Below is a small trained network, with its code and all its weights. Each question gives an input and a class and asks what happens when units are switched off, that is, made to give their printed mean instead of their output.

import numpy as np


def w(rows, s, z=0):
    codes = np.array(rows[::2]) - 128.0
    scale = np.full(codes.shape[1], s)
    scale[-1] = z or s
    return codes * scale


def f(y):
    return np.maximum(y, 0)


def log_softmax(a):
    a = a - a.max(-1, keepdims=True)
    return a - np.log(np.exp(a).sum(-1, keepdims=True))


def net(x, mask):
    res = np.array(x, float).reshape(1, 5) / 4 @ E
    y = f(res @ A[0][:, :-1].T + A[0][:, -1])
    res = res + np.where(mask, y, B[0][:, -1]) @ B[0][:, :-1]
    return log_softmax(res[-1] @ U[:, :-1].T + U[:, -1])


A, B = {}, {}
E = w([
[235,227,162,177],'x0',
[130,125,123,133],'x1',
[23,142,205,245],'x2',
[125,139,139,119],'x3',
[73,255,48,135],'x4',
],0.0087)
A[0] = w([
[160,105,107,1,251],'n1',
[46,98,49,51,9],'n2',
[201,68,118,174,30],'n3',
[163,216,85,126,126],'n4',
[123,98,14,155,198],'n5',
[245,127,197,206,116],'n6',
[217,58,159,151,244],'n7',
[125,67,138,192,116],'n8',
[183,80,73,19,117],'n9',
[197,179,35,87,75],'n10',
[80,162,140,253,158],'n11',
[45,182,64,123,175],'n12',
[203,74,176,129,223],'n13',
[234,213,24,78,173],'n14',
[70,35,177,170,176],'n15',
[99,156,217,64,120],'n16',
[217,75,188,125,3],'n17',
],0.0088,0.005)
B[0] = w([
[137,164,57,148,236],'n1',
[156,208,38,172,175],'n2',
[157,152,90,154,150],'n3',
[187,61,181,182,193],'n4',
[77,134,169,91,181],'n5',
[73,218,99,141,196],'n6',
[101,152,127,68,208],'n7',
[137,130,178,122,157],'n8',
[83,221,55,96,219],'n9',
[121,34,155,102,199],'n10',
[100,198,116,96,216],'n11',
[165,167,79,118,205],'n12',
[78,170,109,64,198],'n13',
[190,28,151,170,249],'n14',
[142,32,200,95,196],'n15',
[164,119,140,125,139],'n16',
[166,172,2,184,166],'n17',
],0.0084,0.012)
U = w([
[72,169,153,58,2],'0',
[166,170,97,183,208],'1',
[173,8,241,139,229],'2',
],0.013,0.00087)

Each question gives the input, the list of numbers given to net, and the class t.
The units are the neurons (one row each of A and B). Each row of codes is followed by its name. A weight is (code - 128) times the scale printed after its matrix; where a second scale follows, it is the last column's (A, B and U).
mask holds one flag per neuron, in row order. A switched-off neuron (its flag False) gives its mean, the last column of its row in B, instead of its output. The means were averaged over made-up inputs and are rounded, as every weight is.
A unit's drop is (log p(t) with every unit on - log p(t) with that unit switched off) / (log p(t) with every unit on - log p(t) with every unit switched off).
The circuit of an input: a set's keep is (log p(t) with only the set's units on - log p(t) with every unit switched off) / (log p(t) with every unit on - log p(t) with every unit switched off). Starting from the 12 units with the biggest drops (on a tie, the unit counted first), units are removed one at a time, each time the one whose removal leaves the highest keep (on an exact tie, the one counted first), for as long as the keep stays at least 0.8.
units of the circuit, in order: the units of the circuit, biggest drop first
k most important neurons: the k neurons with the biggest drops, biggest first
drop when u is switched off: that unit's drop, to one decimal
input [2,-6,-5,0,2], class 2: units of the circuit, in order -> (n14; n10)
input [-5,-5,-6,-3,5], class 1: units of the circuit, in order -> (n2)
input [2,-7,4,-2,-4], class 0: units of the circuit, in order -> (n14; n4)
input [4,-6,-5,2,2], class 2: units of the circuit, in order -> (n14; n10)
input [2,1,7,8,-2], class 0: 3 most important neurons -> (n14; n11; n4)
input [1,6,0,-5,5], class 2: 2 most important neurons -> (n9; n1)
input [0,5,-8,-8,-7], class 0: 2 most important neurons -> (n13; n7)
input [0,5,-7,-6,-7], class 0: 3 most important neurons -> (n13; n7; n9)
input [-4,0,6,8,0], class 2: 2 most important neurons -> (n15; n9)
input [1,-6,-5,3,1], class 2: drop when n12 is switched off -> 0.1
input [-8,-2,-5,2,6], class 1: drop when n2 is switched off -> 0.5
input [-5,1,-3,-1,3], class 1: drop when n1 is switched off -> 0.1
